Below are the code and all the weights of a small trained network. Each question names an input and a class and asks about switching units off, where a switched-off unit gives its printed mean instead of its output.

import numpy as np


def w(rows, s, z=0):
    codes = np.array(rows[::2]) - 128.0
    scale = np.full(codes.shape[1], s)
    scale[-1] = z or s
    return codes * scale


def norm(h):
    return h / np.sqrt((h * h).mean(-1, keepdims=True) + 1e-5)


def f(y):
    return np.maximum(y, 0)


def log_softmax(a):
    a = a - a.max(-1, keepdims=True)
    return a - np.log(np.exp(a).sum(-1, keepdims=True))


def net(x, mask):
    res = np.array(x, float).reshape(1, 6) / 4 @ E
    u = 0
    for l in range(4):
        y = f(norm(res) @ A[l][:, :-1].T + A[l][:, -1])
        res = res + np.where(mask[u : u + 3], y, B[l][:, -1]) @ B[l][:, :-1]
        u += 3
    return log_softmax(norm(res)[-1] @ U[:, :-1].T + U[:, -1])


A, B = {}, {}
E = w([
[58,89,135,122,191,74,2,126],'x0',
[81,192,53,144,113,200,111,185],'x1',
[42,90,126,184,161,169,183,125],'x2',
[94,173,220,55,150,142,147,152],'x3',
[88,125,90,61,150,87,166,131],'x4',
[113,152,138,155,106,97,132,129],'x5',
],0.0097)
A[0] = w([
[61,119,61,82,103,15,198,155,3],'L0N1',
[128,51,11,196,48,76,126,107,16],'L0N2',
[113,44,127,127,128,120,178,101,205],'L0N3',
],0.012,0.0059)
B[0] = w([
[169,68,153,151,103,193,91,160,188],'L0N1',
[195,208,181,116,253,180,118,132,227],'L0N2',
[92,59,149,133,136,113,147,74,254],'L0N3',
],0.012,0.007)
A[1] = w([
[85,204,5,139,121,160,104,171,9],'L1N1',
[149,43,118,91,116,192,106,157,89],'L1N2',
[200,168,67,92,63,74,84,132,2],'L1N3',
],0.018,0.0042)
B[1] = w([
[131,80,208,132,118,85,142,1,224],'L1N1',
[147,182,104,141,40,185,92,123,255],'L1N2',
[125,71,60,38,167,139,150,168,216],'L1N3',
],0.014,0.0054)
A[2] = w([
[181,136,68,147,100,128,254,118,2],'L2N1',
[186,56,138,153,110,47,134,150,61],'L2N2',
[89,109,82,159,152,89,45,144,23],'L2N3',
],0.019,0.002)
B[2] = w([
[84,154,124,161,151,55,8,126,253],'L2N1',
[142,106,126,82,88,157,148,73,209],'L2N2',
[151,175,110,173,98,49,91,142,179],'L2N3',
],0.015,0.0078)
A[3] = w([
[73,190,252,83,113,136,170,210,152],'L3N1',
[179,118,200,154,94,144,86,114,252],'L3N2',
[38,93,99,254,131,162,184,148,41],'L3N3',
],0.021,0.0017)
B[3] = w([
[198,138,122,176,191,158,98,102,184],'L3N1',
[81,154,127,141,96,158,176,148,254],'L3N2',
[171,146,84,6,119,100,165,176,167],'L3N3',
],0.018,0.016)
U = w([
[103,82,210,110,99,115,195,1,123],'0',
[221,144,165,182,241,161,111,126,130],'1',
[139,90,71,7,180,64,184,190,122],'2',
[38,122,117,188,116,7,59,122,122],'3',
[90,144,125,116,123,171,124,128,228],'4',
[135,112,83,167,68,188,137,184,213],'5',
[125,25,167,174,128,115,164,229,2],'6',
],0.009,0.0059)

Each question gives the input, the list of numbers given to net, and the class t.
The units are the neurons (one row each of A and B). Each row of codes is followed by its name. A weight is (code - 128) times the scale printed after its matrix; where a second scale follows, it is the last column's (A, B and U).
mask holds one flag per neuron, layer by layer. A switched-off neuron (its flag False) gives its mean, the last column of its row in B, instead of its output. The means were averaged over made-up inputs and are rounded, as every weight is.
A unit's drop is (log p(t) with every unit on - log p(t) with that unit switched off) / (log p(t) with every unit on - log p(t) with every unit switched off).
The circuit of an input: a set's keep is (log p(t) with only the set's units on - log p(t) with every unit switched off) / (log p(t) with every unit on - log p(t) with every unit switched off). Starting from all 12 units, units are removed one at a time, each time the one whose removal leaves the highest keep (on an exact tie, the one counted first), for as long as the keep stays at least 0.8.
circuit, biggest first: the units of the circuit, biggest drop first
k most important neurons: the k neurons with the biggest drops, biggest first
k most important neurons of layer l: the k neurons of layer l with the biggest drops, biggest first
input [2,2,-5,-3,7,2], class 5: circuit, biggest first : L0N1
input [4,8,8,8,-4,-7], class 0: 3 most important neurons : L1N1; L0N3; L0N2
input [6,-4,-8,0,4,-1], class 2: circuit, biggest first : L1N3; L0N3
input [3,-4,-3,0,5,1], class 5: circuit, biggest first : L0N1; L1N2
input [-6,-1,1,-5,-1,1], class 3: 2 most important neurons : L2N1; L3N1
input [-8,4,-1,5,2,-4], class 3: 2 most important neurons : L2N1; L0N2
input [-1,-3,-6,6,4,6], class 1: 3 most important neurons : L3N1; L1N1; L3N3
input [6,-1,4,8,6,-8], class 1: 2 most important neurons : L3N1; L2N1
input [6,-3,-4,-1,-2,-6], class 3: 2 most important neurons of layer 3 : L3N3; L3N1
input [1,-3,4,2,-3,-1], class 2: 2 most important neurons : L3N3; L1N1
input [-8,-2,-6,4,6,-5], class 3: 2 most important neurons : L2N1; L3N3
input [7,7,4,7,4,-4], class 0: circuit, biggest first : L1N1; L0N2; L0N3
input [2,4,4,-1,5,-3], class 5: circuit, biggest first : L1N2; L0N1
input [7,-2,8,6,4,0], class 2: 2 most important neurons : L3N3; L0N2
input [-7,1,-5,-1,-5,1], class 3: circuit, biggest first : L2N1
input [-7,-4,2,-2,8,-1], class 5: 3 most important neurons : L0N1; L1N2; L3N2
input [-5,4,-3,-7,0,-3], class 1: 2 most important neurons : L0N2; L1N2
input [-7,-3,1,5,-7,0], class 3: circuit, biggest first : L2N1; L0N2
input [-4,-7,8,8,-5,0], class 1: 2 most important neurons : L3N1; L1N1
input [2,-6,1,-5,-5,-3], class 0: circuit, biggest first : L3N1
input [5,2,-8,2,-5,-6], class 2: 3 most important neurons : L1N3; L0N3; L0N1
input [-4,-6,8,-6,2,-2], class 2: 3 most important neurons : L3N3; L0N3; L1N1
input [8,-8,4,-5,3,2], class 0: 2 most important neurons of layer 1 : L1N2; L1N3
input [-8,7,-4,2,-4,0], class 3: 2 most important neurons : L2N1; L1N3
input [-2,-3,-2,7,1,-7], class 1: 2 most important neurons : L3N1; L0N1
input [-8,1,6,8,8,2], class 1: 2 most important neurons of layer 3 : L3N1; L3N2
input [-6,-3,2,-7,3,7], class 1: circuit, biggest first : L0N2
input [1,0,8,-6,4,2], class 2: 2 most important neurons of layer 3 : L3N3; L3N1
input [-7,2,8,4,8,-3], class 2: 2 most important neurons of layer 3 : L3N3; L3N2
